The symbols move the nodes like this.
from | li bu ga sa ba ri
jz | lm fs hj none qt bm
lh | none fz cl ds none fc
ct | zs none bs lb bd sg
bc | none none zs bs br cp
hq | jb fl zq mp nz lt
nr | mp cm fs none hj bn
fr | zq lp mp fs lm nl
fs | fr zh nr none jz lq
dt | ph bn bm none hm hj
lf | bf hj qt none none hm
jb | none cp tq hq hl br
jc | lb none mg none lq zh
mc | mb nl ph bm tl lm
sq | none qm fc gq none cl
nz | hl hq mj gg tm fm
qm | none tq hl mj sq jq
cp | none none qs fl jb bc
cm | fb none zh none nr mg
qs | none none cp sg tq zs
tl | qh mc bh sf none ft
gg | nz mp lm hj bf ph
zq | tq sg hq fr mj bd
bf | tm gg ft lf none bh
zh | lp none cm none fs jc
ds | lh fm qh bh none tm
bs | bc none ct cr lt fl
cr | bs none lb mg sm fb
gq | sq mj tm ft none qh
bh | ds ph tl hm none bf
ft | gq lm bf qt none tl
qh | cl mb ds tl none gq
lm | mj fr gg jz ft mc
br | none bc zf lt fz jb
zs | none none bc ct zf qs
bn | sm mg lq none dt nr
fl | cp none sg fb hq bs
lb | ct none cr jc nl lp
fc | none hl sq tm none lh
cl | none jq lh qh none sq
lt | br bs bd sm fm hq
hj | gg nr jz none lf dt
zf | none zs br bd jq tq
mb | jq bd fm mc qh mj
fb | fl none lp cm mp cr
fz | none br jq fm lh hl
mj | qm zq nz lm gq mb
tm | fc nz gq bf none ds
mg | cr none jc none bn cm
qt | ft jz lf none none sf
hm | bh dt sf none none lf
tq | none qs jb zq qm zf
sm | lt cr nl bn ph mp
sf | tl bm hm none none qt
mp | hq fb fr nr gg sm
ph | fm sm mc dt bh gg
lq | nl jc bn none bm fs
bm | mc lq dt none sf jz
jq | none zf fz mb cl qm
nl | bd lb sm lq mc fr
lp | sg none fb zh fr lb
hl | none jb qm nz fc fz
bd | zf ct lt nl mb zq
sg | qs none fl lp zq ct
fm | fz lt mb ph ds nz

In the rows, 137 stands for zero.

The rows follow the links: the fewer symbols apart two nodes are, the more alike their rows tend to be.

Each row is also shifted at random along 7 hidden directions that mean nothing.

Some nodes, each with a row of numbers:
tm -> 210 146 91 199 143 128 142 169 125 134 182 74 153 122 107 129 166 88 105 214 149 145 94 121 196 161 173 87 123 172 125 151 158 160 128 157 132 152 169 146 105 132 157
lq -> 45 128 137 129 147 146 131 101 160 148 140 137 136 144 122 137 129 166 117 148 132 124 147 131 127 137 142 113 127 98 122 223 148 135 122 126 135 124 187 149 132 118 127
qh -> 110 129 145 150 152 144 153 127 127 158 162 123 131 159 179 182 125 125 160 176 103 167 125 177 151 129 119 154 165 114 124 144 142 144 149 149 138 137 116 150 119 130 172
mj -> 94 131 151 149 161 196 121 135 159 101 161 161 138 147 132 134 106 179 191 147 144 153 165 129 145 164 149 105 113 106 146 198 123 135 129 108 134 153 162 123 149 109 151
nz -> 159 137 89 151 141 146 108 148 142 119 170 136 153 140 116 151 118 123 101 163 152 158 109 119 166 139 147 130 134 150 151 145 85 130 93 133 135 167 142 141 128 141 163
sf -> 226 157 175 136 146 114 124 127 113 151 154 154 106 133 170 151 189 101 123 129 125 138 153 165 122 142 146 137 146 138 140 99 101 185 170 144 118 127 125 153 135 127 140
ph -> 175 126 133 130 137 107 141 100 137 170 118 105 123 124 124 129 159 110 116 139 131 126 141 148 133 137 123 158 148 140 134 98 171 148 140 111 124 146 158 132 125 152 103
zf -> 258 144 146 131 149 140 108 146 142 104 203 155 144 115 114 119 150 127 186 136 148 115 152 117 112 178 187 99 102 163 97 137 148 121 132 130 134 166 164 156 162 139 99
fb -> 118 142 132 125 143 145 128 115 132 134 102 150 132 113 106 112 147 152 77 132 161 104 178 139 138 129 136 125 153 95 153 143 98 170 124 128 125 149 188 113 143 133 121
jb -> 121 128 104 140 119 135 171 147 136 144 113 104 149 130 113 143 102 132 142 148 133 142 131 130 152 135 123 176 126 154 130 124 187 102 121 141 155 127 135 118 131 145 147
bm -> 105 132 140 142 133 124 146 129 158 149 137 110 135 152 131 137 141 137 159 141 124 139 120 119 132 153 135 128 115 150 117 172 198 114 158 124 139 110 142 157 126 123 120
bs -> 102 123 152 114 152 150 140 102 115 137 130 149 105 122 154 123 149 154 175 166 110 113 174 157 125 131 124 136 141 58 134 126 157 149 146 128 135 152 180 100 136 117 127
cr -> 110 129 115 135 115 97 147 170 131 142 140 117 140 148 155 124 153 127 139 131 135 141 84 129 136 109 139 121 151 164 139 106 152 109 150 161 151 121 74 140 127 155 126
qt -> 134 147 141 156 140 157 120 139 168 119 150 139 128 157 124 130 123 164 197 121 147 158 131 110 133 172 141 109 95 136 138 183 153 104 158 110 141 126 130 134 149 114 130
lf -> 86 149 115 136 113 141 111 151 157 117 111 146 148 155 137 133 130 157 90 94 156 153 98 94 128 121 124 118 132 164 162 161 73 120 122 139 120 135 123 146 126 157 151
hj -> 171 148 130 142 120 109 131 139 144 145 130 144 103 162 158 167 127 111 150 110 129 175 119 135 137 137 112 192 130 146 176 79 110 114 137 126 150 114 64 122 139 132 158
nl -> 129 128 153 141 148 111 169 138 126 163 117 97 151 115 120 113 176 129 111 145 138 99 146 151 140 129 152 115 147 154 115 146 210 174 159 138 135 114 164 164 125 138 110
fz -> 105 119 136 141 117 134 155 156 129 131 149 104 126 144 156 128 119 130 208 154 114 143 104 129 143 153 136 131 118 148 119 121 202 95 148 137 141 141 112 126 127 154 135
cm -> 166 159 166 134 124 100 145 179 92 117 100 151 108 106 171 80 212 120 119 104 139 100 134 134 138 125 155 106 139 145 174 76 123 190 176 167 129 102 107 119 140 133 147
mg -> 197 131 132 139 141 112 136 113 144 150 140 102 111 115 101 95 176 130 177 160 136 103 145 106 132 165 152 103 98 124 114 135 232 123 166 122 144 130 187 119 142 119 83
fm -> 175 124 107 123 142 117 117 130 150 138 136 115 174 140 108 143 143 130 86 127 141 137 103 101 119 113 129 156 144 192 125 116 136 117 97 142 124 163 140 164 121 176 123
tl -> 71 134 153 131 140 172 109 135 168 120 172 170 134 176 166 157 109 173 179 119 142 169 122 143 121 141 135 108 142 117 138 181 79 116 147 117 124 159 114 152 141 132 140

From each start, follow one symbol. Which node do you reach?
Answers are names.
new walk
158 129 102 126 146 153 105 129 162 112 133 150 160 133 91 130 115 160 116 126 159 136 141 97 126 137 131 147 119 148 151 140 113 107 87 118 138 163 158 122 145 143 128
ri lt
new walk
115 139 120 145 120 155 111 141 161 123 152 144 119 172 148 154 98 151 185 120 147 189 113 135 142 148 117 144 124 124 167 133 95 97 137 109 144 151 87 116 145 132 148
ga ft
new walk
138 139 159 158 157 167 144 126 149 138 145 135 121 133 123 126 127 148 200 152 152 140 179 157 154 176 146 121 113 92 141 167 167 152 159 93 143 136 172 111 152 95 127
ri mc
new walk
204 121 114 128 120 117 128 156 153 118 159 115 145 142 111 122 114 129 215 126 131 136 103 94 111 154 146 148 98 195 106 100 214 53 133 127 156 153 105 134 155 164 97
sa lt
new walk
99 135 140 106 150 161 135 131 153 125 91 175 175 145 116 138 108 188 125 92 144 125 169 125 109 110 114 161 140 140 145 153 119 128 122 140 145 129 138 136 157 138 130
ri ct
new walk
102 135 195 138 157 169 191 119 80 149 123 149 79 101 180 141 138 122 183 184 106 115 223 224 175 157 140 162 151 35 143 124 155 214 171 133 140 119 180 85 141 92 178
bu qs
new walk
150 128 128 158 122 120 163 168 116 128 179 99 112 126 156 126 145 117 211 186 116 130 109 141 157 160 167 109 117 125 108 121 209 114 160 157 158 129 122 121 131 131 134
ga zs
new walk
124 132 159 143 141 119 152 169 105 128 156 149 127 140 192 134 162 130 166 151 115 131 122 167 136 116 148 122 161 128 133 114 143 162 164 179 145 116 88 146 133 130 159
ba bd
new walk
105 129 124 144 143 111 174 128 134 173 128 104 158 132 122 138 153 129 94 158 130 117 131 157 142 114 134 139 162 138 114 153 189 154 149 156 146 114 146 163 121 138 118
li ct
new walk
69 143 135 142 128 129 150 128 111 149 111 134 110 123 153 123 157 133 87 160 133 123 146 153 171 132 136 128 147 92 162 151 117 179 132 142 128 110 162 117 117 114 168
ga fs
new walk
81 125 155 120 148 130 146 80 112 161 98 127 99 99 141 109 179 136 82 164 123 91 177 158 142 129 141 116 150 70 136 152 152 195 136 131 109 127 230 121 115 118 130
ri nr
new walk
212 137 143 135 151 141 120 166 158 111 158 169 155 155 131 140 123 144 187 107 146 154 144 129 121 146 135 160 123 175 150 107 131 107 140 131 160 137 75 141 168 127 135
ri bd
new walk
88 136 132 166 125 148 168 198 130 101 151 123 151 138 143 106 126 160 228 148 142 130 115 127 158 160 170 83 100 148 115 175 199 110 166 157 160 116 112 127 142 122 146
ga cp
